Here is a tiny trained network, its code and every weight. The questions are about switching its units off for an input and a class, where a switched-off unit gives its printed mean instead of its output.

import numpy as np


def w(rows, s, z=0):
    codes = np.array(rows[::2]) - 128.0
    scale = np.full(codes.shape[1], s)
    scale[-1] = z or s
    return codes * scale


def f(y):
    return np.maximum(y, 0)


def log_softmax(a):
    a = a - a.max(-1, keepdims=True)
    return a - np.log(np.exp(a).sum(-1, keepdims=True))


def net(x, mask):
    res = np.array(x, float).reshape(1, 5) / 4 @ E
    y = f(res @ A[0][:, :-1].T + A[0][:, -1])
    res = res + np.where(mask, y, B[0][:, -1]) @ B[0][:, :-1]
    return log_softmax(res[-1] @ U[:, :-1].T + U[:, -1])


A, B = {}, {}
E = w([
[118,130,160,191,167,151,68,180,247],'x0',
[146,139,137,123,108,124,145,132,144],'x1',
[39,81,63,123,113,199,220,121,162],'x2',
[126,124,124,121,135,137,120,135,120],'x3',
[156,10,74,138,5,111,81,118,145],'x4',
],0.015)
A[0] = w([
[153,69,97,151,43,126,29,115,145,117],'n1',
[107,135,137,127,151,97,67,91,168,124],'n2',
[112,50,17,74,16,160,193,21,66,105],'n3',
[125,103,133,155,158,117,129,116,119,115],'n4',
[139,119,111,132,137,105,100,140,138,95],'n5',
[133,194,211,163,167,132,75,142,155,116],'n6',
[67,109,95,96,143,203,199,112,193,139],'n7',
[184,143,168,90,95,59,29,82,78,56],'n8',
[127,182,199,142,176,121,80,144,164,134],'n9',
[84,86,81,122,100,129,148,152,137,73],'n10',
[158,41,131,123,65,86,52,133,174,20],'n11',
[107,188,148,84,169,141,171,113,136,211],'n12',
[34,116,117,146,134,207,212,144,184,7],'n13',
[133,114,163,102,116,103,114,140,112,92],'n14',
[156,156,150,79,132,83,175,66,2,37],'n15',
[140,115,67,206,157,157,87,170,241,7],'n16',
[139,143,131,74,108,105,165,74,22,170],'n17',
[119,190,150,112,212,155,240,121,97,37],'n18',
],0.011,0.016)
B[0] = w([
[119,139,140,203,116,158,231,158,47,198],'n1',
[178,124,111,134,160,104,130,113,136,148],'n2',
[133,178,20,25,157,96,28,99,208,252],'n3',
[145,96,135,121,115,150,152,68,137,130],'n4',
[147,108,140,157,147,125,127,120,163,135],'n5',
[201,156,142,62,164,148,82,65,188,177],'n6',
[102,128,123,120,15,120,213,136,78,199],'n7',
[47,102,77,118,59,101,210,145,65,172],'n8',
[219,144,124,77,180,131,125,112,186,177],'n9',
[129,128,92,97,88,117,84,90,157,159],'n10',
[158,109,180,227,242,155,137,136,58,173],'n11',
[142,122,204,184,164,169,67,158,119,192],'n12',
[233,70,255,247,253,180,152,138,54,172],'n13',
[82,109,129,135,91,156,140,103,150,135],'n14',
[232,79,215,217,236,190,116,160,70,178],'n15',
[32,110,92,165,54,49,200,158,68,162],'n16',
[76,122,128,194,92,118,226,156,35,202],'n17',
[27,116,35,87,16,56,189,144,52,178],'n18',
],0.0092,0.032)
U = w([
[159,118,202,183,153,154,136,133,93,254],'0',
[60,119,66,130,34,123,182,134,80,99],'1',
[141,135,61,39,115,130,4,88,210,55],'2',
],0.013,0.0034)

Each question gives the input, the list of numbers given to net, and the class t.
The units are the neurons (one row each of A and B). Each row of codes is followed by its name. A weight is (code - 128) times the scale printed after its matrix; where a second scale follows, it is the last column's (A, B and U).
mask holds one flag per neuron, in row order. A switched-off neuron (its flag False) gives its mean, the last column of its row in B, instead of its output. The means were averaged over made-up inputs and are rounded, as every weight is.
A unit's drop is (log p(t) with every unit on - log p(t) with that unit switched off) / (log p(t) with every unit on - log p(t) with every unit switched off).
The circuit of an input: a set's keep is (log p(t) with only the set's units on - log p(t) with every unit switched off) / (log p(t) with every unit on - log p(t) with every unit switched off). Starting from the 12 units with the biggest drops (on a tie, the unit counted first), units are removed one at a time, each time the one whose removal leaves the highest keep (on an exact tie, the one counted first), for as long as the keep stays at least 0.8.
circuit, biggest first: the units of the circuit, biggest drop first
top k neurons: the k neurons with the biggest drops, biggest first
drop when u is switched off: that unit's drop, to one decimal
input [4,-8,6,-5,-3], class 0: circuit, biggest first : [n13]
input [-3,-2,-2,2,0], class 0: top 2 neurons : [n18 n7]
input [0,-7,5,-2,1], class 2: top 2 neurons : [n17 n1]
input [1,6,-3,-5,5], class 0: top 2 neurons : [n11 n18]
input [8,0,1,-3,2], class 1: top 4 neurons : [n16 n15 n12 n13]
input [3,-1,-1,-3,6], class 0: top 3 neurons : [n11 n18 n7]
input [1,-6,6,-8,-5], class 0: top 2 neurons : [n13 n12]
input [-7,5,4,6,1], class 2: top 2 neurons : [n3 n1]
input [4,1,-2,-4,8], class 0: top 2 neurons : [n11 n18]
input [0,1,-8,-2,3], class 1: top 3 neurons : [n8 n13 n15]
input [2,-2,7,-7,-1], class 0: top 2 neurons : [n13 n8]
input [-2,-4,0,6,0], class 0: top 2 neurons : [n3 n18]
input [1,7,4,5,-1], class 0: top 2 neurons : [n13 n18]
input [3,3,0,-7,8], class 0: circuit, biggest first : [n11]
input [0,-1,7,-1,2], class 2: drop when n15 is switched off : 0.0
input [-3,-3,-7,-6,4], class 1: drop when n13 is switched off : 0.6
input [-2,1,2,8,7], class 2: drop when n3 is switched off : 1.2
